Here is a tiny trained network, its code and every weight. The questions are about switching its units off for an input and a target symbol, where a switched-off unit gives its printed mean instead of its output.

import numpy as np


def w(rows, s, z=0):
    codes = np.array(rows[::2]) - 128.0
    scale = np.full(codes.shape[1], s)
    scale[-1] = z or s
    return codes * scale


def f(y):
    return np.maximum(y, 0)


def softmax(a):
    e = np.exp(a - a.max(-1, keepdims=True))
    return e / e.sum(-1, keepdims=True)


def log_softmax(a):
    a = a - a.max(-1, keepdims=True)
    return a - np.log(np.exp(a).sum(-1, keepdims=True))


def net(x, mask):
    ids = ['αζμπστφ'.index(c) for c in x.split()]
    T = len(ids)
    res = E[ids] + P[:T]
    u = 0
    for l in range(2):
        r = res
        for j in range(3):
            rows = slice(3 * j, 3 * j + 3)
            q, k, v = (r @ M[l][rows].T for M in (Q, K, V))
            z = softmax(np.where(np.tri(T) > 0, q @ k.T / 3**0.5, -1e9)) @ v
            o = O[l][rows]
            res = res + np.where(mask[u + j], z, o[:, -1]) @ o[:, :-1]
        u += 3
        y = f(res @ A[l][:, :-1].T + A[l][:, -1])
        res = res + np.where(mask[u : u + 8], y, B[l][:, -1]) @ B[l][:, :-1]
        u += 8
    return log_softmax(res[-1] @ U[:, :-1].T + U[:, -1])


Q, K, V, O, A, B = {}, {}, {}, {}, {}, {}
E = w([
[88,152,159],'α',
[131,103,142],'ζ',
[179,159,168],'μ',
[130,147,158],'π',
[69,184,107],'σ',
[148,137,100],'τ',
[96,97,250],'φ',
],0.023)
P = w([
[130,112,68],'0',
[249,206,112],'1',
[119,99,72],'2',
[151,177,153],'3',
[114,98,75],'4',
[91,176,184],'5',
[111,98,72],'6',
],0.015)
Q[0] = w([
[193,169,104],'L0H0',
[162,109,66],'L0H0',
[137,119,91],'L0H0',
[128,67,138],'L0H1',
[152,122,121],'L0H1',
[96,110,118],'L0H1',
[111,131,89],'L0H2',
[118,172,155],'L0H2',
[134,253,104],'L0H2',
],0.018)
K[0] = w([
[130,28,157],'L0H0',
[73,38,93],'L0H0',
[120,107,7],'L0H0',
[126,89,196],'L0H1',
[104,129,151],'L0H1',
[124,121,138],'L0H1',
[88,144,26],'L0H2',
[149,161,171],'L0H2',
[106,232,112],'L0H2',
],0.011)
V[0] = w([
[141,137,154],'L0H0',
[70,176,158],'L0H0',
[76,95,110],'L0H0',
[87,112,161],'L0H1',
[158,118,72],'L0H1',
[104,88,83],'L0H1',
[255,164,153],'L0H2',
[178,173,182],'L0H2',
[42,145,182],'L0H2',
],0.0079)
O[0] = w([
[144,143,167,175],'L0H0',
[71,178,117,182],'L0H0',
[81,103,157,49],'L0H0',
[151,71,111,175],'L0H1',
[188,148,71,49],'L0H1',
[71,193,142,70],'L0H1',
[68,132,169,133],'L0H2',
[78,210,103,214],'L0H2',
[255,191,69,254],'L0H2',
],0.0041,0.0052)
A[0] = w([
[182,28,49,69],'L0N0',
[73,171,170,178],'L0N1',
[103,23,166,39],'L0N2',
[110,194,184,143],'L0N3',
[64,141,120,239],'L0N4',
[165,155,247,113],'L0N5',
[162,119,82,2],'L0N6',
[158,175,97,126],'L0N7',
],0.013,0.0037)
B[0] = w([
[254,80,192,142],'L0N0',
[199,88,87,206],'L0N1',
[60,106,216,167],'L0N2',
[239,41,129,214],'L0N3',
[157,67,57,171],'L0N4',
[84,155,114,252],'L0N5',
[193,161,191,130],'L0N6',
[95,72,196,153],'L0N7',
],0.0064,0.014)
Q[1] = w([
[2,129,157],'L1H0',
[34,71,187],'L1H0',
[37,11,243],'L1H0',
[136,103,229],'L1H1',
[121,173,57],'L1H1',
[158,34,219],'L1H1',
[214,153,138],'L1H2',
[120,119,244],'L1H2',
[11,76,198],'L1H2',
],0.0084)
K[1] = w([
[115,62,200],'L1H0',
[145,109,161],'L1H0',
[68,91,254],'L1H0',
[133,96,211],'L1H1',
[153,149,73],'L1H1',
[123,152,201],'L1H1',
[135,122,132],'L1H2',
[181,145,137],'L1H2',
[143,101,94],'L1H2',
],0.014)
V[1] = w([
[83,135,182],'L1H0',
[83,89,191],'L1H0',
[228,208,85],'L1H0',
[138,93,95],'L1H1',
[100,105,2],'L1H1',
[24,91,123],'L1H1',
[152,178,145],'L1H2',
[95,141,98],'L1H2',
[138,122,184],'L1H2',
],0.0073)
O[1] = w([
[92,68,147,135],'L1H0',
[137,12,106,176],'L1H0',
[173,201,117,69],'L1H0',
[114,82,117,126],'L1H1',
[101,3,148,1],'L1H1',
[152,89,104,138],'L1H1',
[124,68,118,135],'L1H2',
[88,209,96,58],'L1H2',
[104,126,100,192],'L1H2',
],0.0053,0.006)
A[1] = w([
[107,154,131,73],'L1N0',
[28,25,101,42],'L1N1',
[49,109,58,228],'L1N2',
[7,136,39,3],'L1N3',
[113,37,149,109],'L1N4',
[170,183,114,156],'L1N5',
[158,135,182,75],'L1N6',
[174,184,148,1],'L1N7',
],0.012,0.0076)
B[1] = w([
[133,134,132,128],'L1N0',
[164,179,166,232],'L1N1',
[120,136,37,188],'L1N2',
[104,184,247,148],'L1N3',
[71,92,101,244],'L1N4',
[111,164,198,200],'L1N5',
[144,140,56,170],'L1N6',
[88,115,66,164],'L1N7',
],0.014,0.011)
U = w([
[119,120,6,118],'α',
[181,47,79,151],'ζ',
[90,229,194,117],'μ',
[106,143,70,110],'π',
[2,216,60,1],'σ',
[227,107,133,199],'τ',
[16,146,159,129],'φ',
],0.0097,0.0041)

Each question gives the input, a string of symbols that net reads in full, and the target symbol t.
The units are the heads (3 rows each of Q, K, V and O) and the neurons (one row each of A and B). Each row of codes is followed by its name. A weight is (code - 128) times the scale printed after its matrix; where a second scale follows, it is the last column's (O, A, B and U).
mask holds one flag per unit, layer by layer, with each layer's heads first. A switched-off unit (its flag False) gives its mean, the last column of its rows in O or B, instead of its output. The means were averaged over made-up inputs and are rounded, as every weight is.
A unit's drop is (log p(t) with every unit on - log p(t) with that unit switched off) / (log p(t) with every unit on - log p(t) with every unit switched off).
The circuit of an input: a set's keep is (log p(t) with only the set's units on - log p(t) with every unit switched off) / (log p(t) with every unit on - log p(t) with every unit switched off). Starting from the 12 units with the biggest drops (on a tie, the unit counted first), units are removed one at a time, each time the one whose removal leaves the highest keep (on an exact tie, the one counted first), for as long as the keep stays at least 0.8.
units of the circuit, in order: the units of the circuit, biggest drop first
k most important neurons: the k neurons with the biggest drops, biggest first
top k neurons in layer l: the k neurons of layer l with the biggest drops, biggest first
which heads matter: for each layer, one digit per head in row order, 1 if its drop is at least 0.15 and else 0, layers parted by /
drop of u: that unit's drop, to one decimal
input φ ζ ζ σ, target μ: top 4 neurons in layer 1 -> (L1N5; L1N4; L1N2; L1N6)
input π φ σ φ φ φ, target ζ: top 2 neurons in layer 0 -> (L0N3; L0N1)
input φ φ σ ζ, target μ: units of the circuit, in order -> (L1N5; L1H0; L1H1)
input τ σ σ σ, target ζ: units of the circuit, in order -> (L1H1; L0N4; L0N3)
input φ σ α σ φ α, target τ: units of the circuit, in order -> (L0N3; L0N1)
input φ τ α σ, target μ: units of the circuit, in order -> (L1H0)
input π φ φ φ, target ζ: which heads matter -> 010 / 100
input σ σ φ π τ, target τ: which heads matter -> 001 / 000
input φ α φ φ α, target α: units of the circuit, in order -> (L1N2; L1N5)
input φ φ ζ φ α, target α: which heads matter -> 000 / 000
input φ σ φ φ α π τ, target τ: 4 most important neurons -> (L0N0; L0N7; L1N4; L0N5)
input σ φ σ σ φ ζ, target μ: which heads matter -> 000 / 110
input φ ζ σ σ, target τ: top 2 neurons in layer 0 -> (L0N5; L0N3)
input τ α σ α, target τ: units of the circuit, in order -> (L0N3; L1N4)
input φ ζ φ σ τ σ, target τ: units of the circuit, in order -> (L0N3; L1N4; L0N1)
input φ α τ φ, target τ: top 2 neurons in layer 1 -> (L1N4; L1N2)
input ζ φ σ σ α φ, target τ: top 3 neurons in layer 0 -> (L0N3; L0N1; L0N7)
input φ φ φ σ σ τ, target μ: 2 most important neurons -> (L1N5; L1N4)
input φ α σ τ, target μ: most important neuron -> (L0N5)
input σ φ α φ μ, target μ: top neuron in layer 0 -> (L0N4)
input σ σ φ σ, target ζ: drop of L0H0 -> 0.1
input φ μ τ φ α α μ, target μ: drop of L1H0 -> 0.2
